Below are the code and all the weights of a small trained network. Each question names an input and a class and asks about switching units off, where a switched-off unit gives its printed mean instead of its output.

import numpy as np


def w(rows, s, z=0):
    codes = np.array(rows[::2]) - 128.0
    scale = np.full(codes.shape[1], s)
    scale[-1] = z or s
    return codes * scale


def norm(h):
    return h / np.sqrt((h * h).mean(-1, keepdims=True) + 1e-5)


def f(y):
    return y / 2 * (1 + np.tanh(0.7978845608 * (y + 0.044715 * y**3)))


def log_softmax(a):
    a = a - a.max(-1, keepdims=True)
    return a - np.log(np.exp(a).sum(-1, keepdims=True))


def net(x, mask):
    res = np.array(x, float).reshape(1, 8) / 4 @ E
    u = 0
    for l in range(3):
        y = f(norm(res) @ A[l][:, :-1].T + A[l][:, -1])
        res = res + np.where(mask[u : u + 9], y, B[l][:, -1]) @ B[l][:, :-1]
        u += 9
    return log_softmax(norm(res)[-1] @ U[:, :-1].T + U[:, -1])


A, B = {}, {}
E = w([
[153,68,64,167,172],'x0',
[222,192,93,89,170],'x1',
[129,126,133,129,133],'x2',
[129,125,134,128,135],'x3',
[165,27,122,9,113],'x4',
[128,126,131,129,130],'x5',
[128,129,125,128,124],'x6',
[127,130,125,128,124],'x7',
],0.0013)
A[0] = w([
[138,171,130,131,120,70],'0.n1',
[213,118,53,158,177,183],'0.n2',
[175,46,87,161,130,64],'0.n3',
[106,60,124,28,130,168],'0.n4',
[151,150,135,121,134,99],'0.n5',
[157,46,138,54,145,217],'0.n6',
[55,92,143,150,3,242],'0.n7',
[139,114,92,109,88,254],'0.n8',
[99,185,41,164,91,138],'0.n9',
],0.0028,0.00067)
B[0] = w([
[141,93,218,102,92,113],'0.n1',
[48,114,70,129,197,209],'0.n2',
[80,53,89,99,187,154],'0.n3',
[140,137,162,199,58,231],'0.n4',
[135,171,155,105,77,120],'0.n5',
[190,195,81,246,78,246],'0.n6',
[110,105,165,108,253,245],'0.n7',
[141,140,151,180,166,179],'0.n8',
[169,113,165,165,140,148],'0.n9',
],0.002,0.0011)
A[1] = w([
[109,198,166,54,34,169],'1.n1',
[95,96,42,156,148,215],'1.n2',
[62,240,166,252,210,219],'1.n3',
[155,44,103,23,73,100],'1.n4',
[185,58,141,45,123,1],'1.n5',
[154,47,140,54,103,113],'1.n6',
[103,41,156,66,98,169],'1.n7',
[135,106,151,60,115,69],'1.n8',
[141,93,76,34,63,85],'1.n9',
],0.0026,0.00081)
B[1] = w([
[131,42,86,110,152,155],'1.n1',
[155,44,135,113,192,179],'1.n2',
[245,89,141,186,26,254],'1.n3',
[193,163,189,249,61,144],'1.n4',
[115,200,176,171,79,116],'1.n5',
[165,195,154,252,123,137],'1.n6',
[124,234,99,209,145,150],'1.n7',
[69,141,131,159,153,113],'1.n8',
[129,156,164,180,154,126],'1.n9',
],0.0025,0.0018)
A[2] = w([
[79,203,126,115,83,1],'2.n1',
[100,163,84,230,90,170],'2.n2',
[78,101,214,125,141,200],'2.n3',
[110,199,204,56,55,217],'2.n4',
[77,73,183,189,88,84],'2.n5',
[230,145,102,100,119,202],'2.n6',
[205,222,78,26,172,21],'2.n7',
[3,42,169,185,117,141],'2.n8',
[86,221,218,31,55,195],'2.n9',
],0.0031,0.00057)
B[2] = w([
[171,121,100,170,154,82],'2.n1',
[161,113,163,90,113,212],'2.n2',
[116,157,63,112,154,166],'2.n3',
[127,86,100,195,169,200],'2.n4',
[125,200,141,108,116,230],'2.n5',
[56,155,198,124,58,247],'2.n6',
[14,191,140,85,171,169],'2.n7',
[101,198,119,43,151,250],'2.n8',
[170,3,44,123,183,205],'2.n9',
],0.0033,0.0012)
U = w([
[211,145,219,237,3,236],'0',
[140,4,20,138,221,2],'1',
[20,232,149,44,160,73],'2',
],0.0069,9.8e-05)

Each question gives the input, the list of numbers given to net, and the class t.
The units are the neurons (one row each of A and B). Each row of codes is followed by its name. A weight is (code - 128) times the scale printed after its matrix; where a second scale follows, it is the last column's (A, B and U).
mask holds one flag per neuron, layer by layer. A switched-off neuron (its flag False) gives its mean, the last column of its row in B, instead of its output. The means were averaged over made-up inputs and are rounded, as every weight is.
A unit's drop is (log p(t) with every unit on - log p(t) with that unit switched off) / (log p(t) with every unit on - log p(t) with every unit switched off).
The circuit of an input: a set's keep is (log p(t) with only the set's units on - log p(t) with every unit switched off) / (log p(t) with every unit on - log p(t) with every unit switched off). Starting from the 12 units with the biggest drops (on a tie, the unit counted first), units are removed one at a time, each time the one whose removal leaves the highest keep (on an exact tie, the one counted first), for as long as the keep stays at least 0.8.
circuit, biggest first: the units of the circuit, biggest drop first
top k neurons: the k neurons with the biggest drops, biggest first
top k neurons in layer l: the k neurons of layer l with the biggest drops, biggest first
drop of u: that unit's drop, to one decimal
input [-8,-8,1,2,-3,6,-4,-2], class 1: circuit, biggest first => 2.n9; 2.n6; 2.n4; 1.n4
input [-4,-8,0,0,6,-6,3,2], class 2: top 3 neurons => 1.n3; 2.n8; 0.n7
input [8,-4,1,-4,8,0,8,8], class 0: top 4 neurons => 1.n4; 2.n9; 1.n6; 0.n4
input [2,6,7,6,6,-7,-7,-4], class 0: circuit, biggest first => 1.n4; 1.n5
input [-7,-2,3,5,3,-5,3,-3], class 1: circuit, biggest first => 2.n9
input [-7,6,-8,4,6,0,-7,-1], class 1: top 3 neurons in layer 1 => 1.n3; 1.n8; 1.n1
input [5,-8,-2,-2,4,4,-1,-5], class 2: circuit, biggest first => 2.n8; 1.n3; 2.n9
input [-5,5,7,-4,7,-7,3,4], class 0: circuit, biggest first => 1.n4; 1.n6
input [-8,4,5,3,6,1,7,-3], class 1: top 2 neurons => 2.n9; 1.n3
input [-8,-8,-6,-7,2,3,-8,-7], class 1: circuit, biggest first => 2.n9; 2.n6
input [-2,-8,-6,-7,-4,0,6,6], class 2: top 2 neurons => 2.n8; 0.n6
input [-4,-7,-7,8,-2,5,-1,6], class 2: top 2 neurons in layer 2 => 2.n8; 2.n5
input [4,-5,8,-5,-3,1,5,-5], class 2: top 3 neurons => 2.n8; 0.n6; 2.n9
input [3,-5,-8,-2,0,-8,6,-2], class 2: circuit, biggest first => 2.n8
input [-3,-3,-3,2,1,-4,1,-4], class 1: top 4 neurons in layer 2 => 2.n9; 2.n6; 2.n7; 2.n4
input [-7,5,1,8,6,-2,3,-1], class 1: top 4 neurons => 2.n9; 1.n3; 2.n4; 2.n5
input [5,7,-2,6,1,-7,-7,1], class 2: top 2 neurons in layer 2 => 2.n7; 2.n9
input [-7,7,-7,6,5,-3,-6,-7], class 1: top 3 neurons in layer 2 => 2.n9; 2.n4; 2.n5
input [1,-5,0,3,3,1,-3,-6], class 2: top 2 neurons => 1.n3; 2.n8
input [-8,3,-6,-3,0,-5,2,6], class 1: circuit, biggest first => 2.n9
input [-4,4,-5,4,7,3,-2,-7], class 0: drop of 1.n4 => 0.1
input [-5,4,-6,-5,3,-1,2,2], class 1: drop of 2.n9 => 1.6
input [-8,-7,-5,-4,-2,4,5,0], class 1: drop of 2.n4 => 0.2
input [-5,-4,-6,7,8,1,0,1], class 0: drop of 1.n4 => 1.0
